(in the rows, 128 means zero)
Each row is followed by its class number.
[130 120 110 108 129 129 133 126 143 133 146 129 115 111 101 111 131 109
 125  75 134 154 120 129 156 130 148 124 133 129 114 128 121 136 127 143
 119 104 151 152 129 128 131 164 116 135]	10
[137 131  53 120 120 136 125 142 117 164 161 163 189 135 184  85 179 105
 145 174  83  98  92 135 164 175 135 131 100 103 130 155 122 149  58 134
  67 140 152 158 204  99  90 144 113 114]	10
[129 131 102 118 141 135 155 121 153 151 153 127 152 121 137 109 132 123
 149 148 123 167 139 103 146 117 188 114 135 137  98 130 120 155 109 187
 149 125 128 129 132 115 104 164 135 171]	3
[125 118 118 124 146 105 134 132 132 132 120 126 159 140 132 127 126 137
 112 107 129 115 106 121 120 101  96 146 139 141 110 115 107 157 144 141
 168 123 124 124 133 121 126 114 137 130]	3
[142 123 125 159 120 162 105 126 137 104 117 106 140 177 142 155 141 123
 134 138 136  85  94 133 128 127  98 107 109 140 116 120 116 136 130 131
 131 109 123  96 129 112 123 131 140 113]	6
[ 92 133 126  89 122  63 248  91  53 181 125 135 102  71 108 123 119 219
 118  94  95 121  88  29  78 126  20 149 130 140  72  44  45 187 218  75
 183 134 252 152  64 130 105 181 141 164]	2
[138 107 117 171 141 161 106 126 148  89 125 108 161 174 158 141 137 131
 121 150 131  96 111 127 125 117 110 111 117 139 117 119 116 144 127 135
 140 113 112 104 125 108 133 129 130 112]	1
[149  90 124 153 112 142  84 133 146  81 125  90 148 179 148 151 134 113
 120 118 147  96 108 136 122 116 108 103 129 143 108 141  97 128 137 145
 146 110 103 101 130 108 132 129 145 122]	0
[141 159 131 132 123 134 108 107 145 143 106 142 157 148 144 135 111 115
 140 134 140  99 128 131 150 119 121 127 150 126 119 108 122 158 112 139
 133 131 102 132 145 126 156 122 123 134]	6
[122  96 111 144 158 107 116 125 137 140 113 138 163 142 129 134 125 143
 124 101 138  99 128 141 136 118 123 152 167 138 119 111 102 165 137 136
 167 126 120 123 133 122 133 108 137 107]	2
[116  72 143 140 124 113 136  38 121 140 149 124 156 109 115  88 146 153
 210 210 205 102 112  94 145 106  89  87 137 158 143 160 100 144 143  75
  84  79 127 204 153 101  99 161 117 145]	0
[143  84 128 164 151 114 141 128 152 152 117 147 146 128 106 121 130 133
 118 104 121 124 129 116 132 146 113 147 142 137 115 125 107 168 136 141
 154 158 158 119 132 116 169 112 109 144]	5
[125  76 102  34 138 121 145 126 121 132  69 194 179 119 105  81 119 102
 120 107 131 115 136 148 135 136 146 110 147  91 127 131  99 145 143 172
  57 111 120 188 152 118 147 134 129 115]	2
[127 107 165  99 112 183 195 131 192 133  96 190 167 111 155 144  92 139
  52  64  83 140 147  82 166 126 204 138 109 151 118 125 175 158 111 168
 149 146 104 226 109 183 162 157 159 148]	1
[122 116 129 175 149  60 145 105 150 178 147 170 167 142 103  89 130 112
 182 124 108 177 235  87 151 171 149 135 192 142 109 112 130 189 137 168
 203 137 115 101 131 130  89 133  68 148]	8
[174 145 119 144  92 107 123 136 143 149 129 174 134 136 155 106 145 101
 138 146 116 134 134 128 147 113 133 139 113 120 139 152 136  93  76 145
  92 116 147 131 173 102 147 131 126 102]	4
[167 153 100 127 117 110 102 124 134 139 144 152 150 111 150 117 138 125
 130 138 132 118 123 130 140 115 121 134 110 117 132 127 103 120  90 141
  92 121 151 146 151 114 145 122 119 126]	9
[120 113 123  88 128 169 133 121 144 125 130 129 143 106 122 109 124 127
 146  70 104 143 114 136 153 126 146 115 100 138 118 147 106 122 129 120
 112 105 151 169 107 130 139 175 134 126]	7
[116 129 104 108 135 139 123 109 138 136 148 101 115 116 102 109 128 114
 134  91 123 143 128 126 141 135 134 118 133 133 115 129 110 143 126 133
 121  94 139 156 119 137 138 165 120 141]	4
[138 110 131 141 108 137 112 109 152 166 115 147 168 127 161 142 101 110
 133 122 136  97 145 105 140 112 130 118 133 126 121 118 141 141 106 156
 133 129 100 141 138 135 168 140 123 123]	1
[129 108 102 122 132 142 137 127 158 133 135 142 114 128 104 111 122 107
 125  95 116 142 125 130 154 126 136 116 131 132 111 129 113 132 123 134
 144 104 147 150 126 131 130 160 122 114]	2
[161 141 109 107 136 127 126 116 130 130 127 162 150 116 135 108 142 130
 136 148 126 113 124 128 128 105 123 149 113 126 128 129 122 127  91 145
  84 125 129 141 167 102 158 115 125 122]	3
[147 117 143 159 133 162 110 120 134  93 108 105 141 160 114 139 150 119
 120 121 145 102  98 134 106 136  85 143 121 157 124 124 101 147 132 143
 125 118 125  86 138 116 131 121 138 118]	3
[121 124  92  99 136 168 116 107 141 151 141 117 119 117 104 131 141  93
 152 120 131 119 125  99 142 138 106  99 101 115 120 127 125 139 116 126
 163  91 154 149 131 124 123 174  95 128]	6
[141 131 118 139 126 123 116 119 137 140 129 140 152 135 141 134 111 123
 124 125 151 105 128 125 150 109 163 127 158 124 117 118 153 152 114 144
 116 103 107 134 141 120 141 126 125 144]	10
[126 178 151 113 117 170 127  90 150 209 141 164 173 118 131 169  96 101
 173 106 133  86 136 109 164 106 133 119 157 126 108 115 125 168  78 125
 186 133 170 108 147 112 158 129 155 156]	0
[115 137 103  98 144 109 122 115 132 134 138 130 160 104 157 116  85 125
 156 139 129  99 146 124 140 115 123  98 154 107  96  94 131 146 127 162
  83 172  69 127 123 127 171 102 107 135]	1
[135  76 104 164 131  71 106 129 147 151 116 117 152 137 135 108 130 147
 108  80 142  99 123 124 131 135 119 148 157 137 105 146  94 165 135 163
 110 143 117 152 130 102 114 114 148 135]	0
[136 103 109 176 159 120  96 114 142 157 111 100 154 142 115 138 135 150
 108 109 107 107 147 128 115 147 151 141 150 102 111 118 134 170 124 156
 159 135 120 108 134  97 138 106 139 145]	5
[134 135 119 116 133 144 131 119 142 139 116 143 152 140 132 118 107 126
 118 111 134 121 138 135 143 131 146 113 143 115 126 134 121 138 109 151
 102 127 122 146 144 118 151 115 131 135]	7
[135  49 114 146 128  25 135 123 137 144 123 109 165 141 133  87 129 132
 137 103 122 117 118 115 139 114 130 133 191 137 106 165 120 159 164 135
 131 129 102 158 132 105 135 116 122 115]	3
[180 144 101 172 112  76 106 128 122 156 161 161 135 138 141 127 116  91
 104 124 190 146 142 138 156 106 127 147 124 123 154 121 137 138  71 176
 104 108 121 123 167 119 178  80 119 117]	10
[126  88 121 121 117 164 109 118 155 146 124 147 129 102  90 102 114 108
 139 112  95 176 144 118 134 151 156 122 121 136 115 171 111  95 110 119
 116 120 156 127 161 123 120 177 122 164]	7
[138 103 133 133 112 108 115 122 163 120 122 140 165 121 158 160 120 118
 127 119 123  94 122 117 148 108 161 103 160 112  84 137 138 149 107 150
 110 135 129 160 162 126 132 137 124 149]	0
[156 135 129 174 125 170  89 138 144 110 113 110 159 180 151 145 127 128
 135 127 144  97  93 130 124 111 102 110 127 149 108 132 102 136 120 128
 157  97 128  89 115 126 139 128 149 126]	9
[153 121 106 120 142 110 127 134 126 125 132 177 144 116 139 102 145 124
 136 138 125 121 131 145 147 118 129 138 122 115 133 139 120 125 100 140
  99 130 140 143 143 103 146 117 112  98]	2
[145  99 121 162 135 168 103 127 134  94 111 134 127 165 135 130 138 129
 134 121 138  95 113 144 118 132 101 100 106 146 113 135 115 147 129 124
 141  99 101  96 120 115 154 120 133 122]	8
[121 145 101 128  90 120 128 127 153 121 153 105 142 126 116  99 120  92
 149 119 162 193 162 114 149 136 170 133 179 147 134 108 133 116 129 168
  68 126 167 163 154 126 122 182 166 122]	6
[121 135 123 109 128 134 135 119 141 150 140 120 118 127 106 108 133 113
 123  92 121 149 119 131 146 130 121 107 127 129 117 131 112 135 128 132
 127  98 152 152 119 138 144 163 127 137]	4
[129 108 112 139 152 174 116 139 105  93 120 100 136 177 154 159 142 165
 141 136 145  64 116 122  98 124 101 114 150 151 120 132 120 129 143 106
 157 111 104 104 116 122 166 107 134  99]	8
[151 176 155 123 124 100 109 114 139 140 128 111 123 120 138 163 114 117
  96 113 118 177 112 124 138  98 165 132 149  92 105 121 145 136 117 178
  98 147 107 131 167 131 145 146 127 171]	5
[135 123 138 155 158  99 124  94 141 160 129 104  74 138 134 103 146 161
 159 150 146  92 128 135 129 119 116  90 153  86 110 136 103 169 131 161
  94 146 112 166 117  81 150 101 117 128]	8
[122  49 143 184  89  71  92 101 129 221 130 151 177  82 144 101 134 101
 120 170 166 104 126 113 159 141 121 166  67 126 167 139 117 138 140 161
 143 134 117 180 165  75  72 104 153 143]	7
[129 138 101 125 133 153 138 127 158 149 150 138 119 112 109 107 137 119
 125  85 124 158 131 124 147 145 136 113 114 129 119 130 129 129 117 129
 139 108 158 139 124 131 125 161 116 152]	5
[160 114  99 134 135 115 115 134 131 134 136 169 145 121 137 119 141 116
 139 127 121 119 127 126 151 121 132 137 115 116 113 130 127 119  92 147
 108 119 143 143 156 109 141 114 122 102]	2
[151 155 133 128 115 130 134 111 156 137 115 158 163 117 158 130 125 123
 130 116 120 100 139 133 146 131 143 136 145 122 118 116 126 162 109 146
 150 143 107 133 134 131 143 131 110 147]	5
[141 133 127 129 124 129 115 110 143 151 116 133 164 147 143 132 111 119
 118 123 120  98 132 123 143 121 131 115 152 129 114 127 130 150 109 147
 121 112  97 139 131 140 168 134 112 141]	4
[111 120  89 137  75 143 160 137 161 109 108 150 143 129 107 113  81  69
  69 109 124 117 148 146 149 112 141 148  96 143 121  69 119 159 148 185
 175  75 132 197 131 140 102 166 143 119]	4
[138 120 116 138 114 126 102 122 136 147 117 128 164 129 145 141 103 114
  93 106 124  99 114 114 147 124 126 141 144 122 123 106 125 157 115 124
 143 115 118 158 130 136 171 124 117 141]	10
[133  94 119 130 150  86 125 124 141 128 119 110 147 138 131 127 120 149
 118  91 125 131 120 126 131 113 131 147 150 137 125 141  91 143 143 136
 127 131 115 140 126 122 129 107 134 123]	7
[122 122 111 109 138 171 119 123 141 143 128 118 134 129  89 113 132  99
 138 102 112 125 132 137 137 153 131 128 136 142 124 134 103 134 119 133
 109 104 150 134 120 142 152 163 110 130]	4
[146 142 125 116 123 134 120 116 140 130 121 134 142 133 138 138 109 123
 116 103 133 105 136 128 146 119 141 117 133 115 115 119 130 128 116 147
 112 113 113 150 138 126 157 124 113 131]	7
[150 123 131 137 115  99 122 105 145 156 117 136 159 134 138 117 116 125
 123 121 140  94 136 124 149 123 131 112 161 133 109 124 131 144 123 155
 116 122  93 134 126 122 164 122 126 139]	4
[103  91  95 126 142 148 199 139 131 125 153 156 142  77 134 143 101 136
 125 162 190 149  87  56  99  48 112 115 110 141 119 179 129 136  98 154
 190  83 225 171 132  95  40 145 166 175]	3
[128 102 119 146 145  91 128 132 135 139 127 112 144 139 126 134 125 144
 106  91 135 117 113 124 134 122 129 152 163 127 124 128 106 159 135 150
 138 134 135 136 126 110 116 102 140 125]	10
[155 128 123 166 114 135 103 104 159 153 117 150 158 132 161 125 114 109
 146 126 136 100 154 109 153 131 140 121 138 117 111 113 128 147  92 160
 119 131 108 134 144 116 172 129 102 128]	1
[126 122 127 113 119 138 109 115 143 143 127 112 141 109  93 110 143  95
 128 104 126 156 127 131 146 151 132  99 133 127 107 127 108 111 127 137
 129  96 151 143 127 137 134 176 123 146]	4
[130 132 113  95  89 118 159 127 144 166 143 160 104 125 120 130 135 123
 141  78  97 148 133 133 160 127 147 105  90 126 106 121 106  97 123 130
 146  94 161 160 144 148 107 163 136 125]	6
[123 111 141 189 101 164 151 143 156 101 130 154 117 164 147 124 145  98
 132 142 120 112 125 166 126 143  98 123  77 126 145 102 116 179 134 134
 142 124 167 115 144 132 119 139 109 111]	5
[129 125 105 140 110 136  99 117 121 106 103 133 188 133 146 103  93 135
 166 115 156 151 162 126 135 122 159 122 175 142 107 132 126 108 118 131
 107  95 103 140 158 130 138 154 130 134]	7
[135  93 122 123 141 107 130 123 161 133  98 136 132 148 112 130 122 126
 107 101 137  89 139 135 126 142 133 135 173 126 130 140  99 164 133 141
 128 158 110 113 146 104 146  87 134 124]	0
[156 133 113 142 131 209 113 121 133 178 148 169 116 131 145 138 133 123
 130 106 134  71  99 135 190 128 181 148  69 119  74 119 132 162  92 157
 188 112 145 182 187  88 203 131 123 179]	5
[165 134 108 134 125 114 101 115 148 123 136 159 118 120 149 104 161 121
 155 130 169 126 147 136 137 123 127 140 105 132 141 129 118 136  84 137
  91 123 108 130 167 117 149 111 137 112]	0
[134 105 125 145 140  88 135 122 142 135 116 119 151 139 123 122 124 136
 127 106 130 118 123 125 121 112 111 145 155 139 114 119  96 160 139 150
 153 134 123 116 128 113 132  99 139 123]	3
[162 125 105 120 130 135  93 126 151 133 129 160 144 109 132 117 137 119
 143 144 133  86 147 130 131 112 110 140 117 128 121 129 125 112  86 132
 101 136 122 140 147 115 165 112 120 117]	0
[121 138 104 114 129 131 111 125 158 138 144 119 105 115 103 115 133  96
 160 105 137 162 123 112 149 127 133 108 120 122 111 110 117 124 131 116
 117  95 165 138 124 130 113 154 134 143]	6
[140 156 121 134 129 141 130 104 153 165 115 138 158 139 144 118 102 138
 139 113 126 115 133 129 152 124 129 101 154 113 103 101 117 153 110 144
 132 140 107 139 131 128 186 123 122 149]	5
[130 135 125 121 120 127 116 108 128 137 111 129 159 135 137 131 108 122
 119 131 134 109 124 118 138 125 119 117 144 118 117 118 119 157 129 149
 116 129 120 155 133 117 147 141 118 151]	6
[161 115 174 159 113  94 119 116 164 202 144 170 142 173 197 106 135 156
 152  67 179 140 156 115 183 108 162  77 128 162 117 100 135 163 149 149
 153 102  74 120  76 140 226 124 152 160]	8
[154  82 144 164 221 217 138 137 100 121  38 232 129 210  65  88 169 223
 154  36 154 110 195 175 103 122 137 111  82 138  90 176 189 163 111 161
 195  18 115 120  94 128 162 124 122  98]	6
[136 112 121 117 156  84 102 126 156 149 118 126 172 119 122 160 134 118
 143 102 109 142 104 109 137 107 138 141 163 125 106 138  95 148 124 145
 117 137 161 104 140 115 107 146 119 148]	6
[155 126  94 126 130 128 122 129 122 127 138 148 137 129 133 113 133 122
 116 116 132 113 129 129 146 130 125 142 127 118 124 128 119 124  95 155
  94 120 142 171 147 111 157 118 125  98]	2
[157 128  98 116 135 135 109 130 130 142 134 164 158 123 130 120 139 113
 111 138 133 102 131 132 150 129 127 153 124 131 139 120 118 113  98 140
 102 117 129 154 148 121 153 119 115 106]	2
[127 111 100 122 130 136 128 127 155 145 145 143 118 119 108 110 128 113
 133  90 115 147 129 115 155 135 145 113 137 130 103 131 116 120 125 125
 145 100 162 139 128 119 114 163 124 132]	2
[132 111 131 158 126 163 106 124 131 101 120 102 155 166 137 141 136 130
 130 132 137  77 110 145 118 126  92 112 125 150 116 128 111 135 129 133
 147  99 114 104 115 125 134 125 139 116]	4
[136 114 108 104 133 155 124 124 159 126 147 114 110 125 105 113 134 115
 120  77 133 136 118 129 151 139 156 119 142 134 108 126 105 141 121 148
 116 113 147 146 126 124 149 154 134 147]	10
[146 137  94 109 138 113 133 125 130 159 133 155 162 116 128 108 125 112
 140 160 134 108 118 130 134 100 120 126 143 113 129 145 136 121  85 148
  64 123 137 156 168 111 150 113 116 116]	3
[129  83 125 145 118 190 128 142 125  81 122 112 139 193 140 126 113 132
 134 129 132  87 110 150 114 117 107  95 101 144 116 152 116 120 142 141
 131 101 119 111 123 105 131 121 158 108]	7
[144 101 132 137 125 126 113 119 152 155 105 158 152 140 141 131  96 122
 133  96 133 106 142 111 156 119 131 101 156 116  98 114 126 135 114 149
 144 121 105 148 129 137 179 113 116 124]	2
[152 131 128 134 122  94  95 115 147 140 120 131 170 129 152 126 111 126
 105 130 137 117 119 125 134  87 121 106 158 112 111 133 124 154 119 150
 131 116 119 155 133 128 157 143 121 148]	9
[168 136 107 145 120 124 148 122 170 147 127 213 179  84 128  85 175 132
  87 145 118 118 149 144 143 162 116 118  95 121 145 138 151 112  71 145
  88 141 162 145 151 109 108 135 107 136]	5
[162 139 101 130 132  94 113 117 141 125 141 140 146 123 135 115 150 124
 131 130 136 129 132 145 133 103 108 134 135 131 128 130 107 121  89 154
  95 116 142 130 158 114 153 136 117 105]	4
[132  95 130 141 146 102 110 114 132 141 111 105 157 153 110 127 124 129
 106 116 133  98 130 137 121 130 106 141 157 137 125 117  88 164 145 152
 135 122 113 132 117 127 164 106 127 130]	4
[121 121 103 126 104 208 146 144 146 127  74 181 146 113 128 142  90 157
 188  80  49 120  94 126 150 120 141 131  65 155  94  97  70  63 112  63
  74  70 165 152  98 181 111 165 136  96]	2
[123 121 114 129 129 148 123 115 157 144 150 124 115 112 105 102 119 113
 139  84 109 140 133 123 153 134 131 119 121 131  99 120 107 132 127 131
 130 123 159 149 117 115 155 159 125 136]	1
[168 164  95 127 123 120 123 136 129 137 136 171 155 116 137 110 123 119
 135 139 124 125 141 126 150 120 130 143 102 118 136 133 118 107  83 159
  98 127 136 149 147 109 136 101 114 107]	9
[128 136 100 130 135 155 135 118 158 136 152 133 124 108 123 104 138 120
 144  98 118 150 127 119 152 136 143 105 111 122 113 130 137 144 115 118
 141 101 159 147 120 122 126 167 111 151]	5
[117 157 120  99 129 178 131 127 130 115 101 131 157 142 141 113  94 113
 150 115 120 128 133 121 141 146 143 105 157 117 120 130 150 129 121 128
  73 138 103 126 141 130 159 142 116 121]	7
[133 116 126 135 124 116 116 112 140 145 111 152 155 149 143 118 104 115
 127 127 129 105 137 131 154 130 131 110 158 112 114 116 122 153 126 147
 132 129  92 137 142 121 150 116 114 126]	2
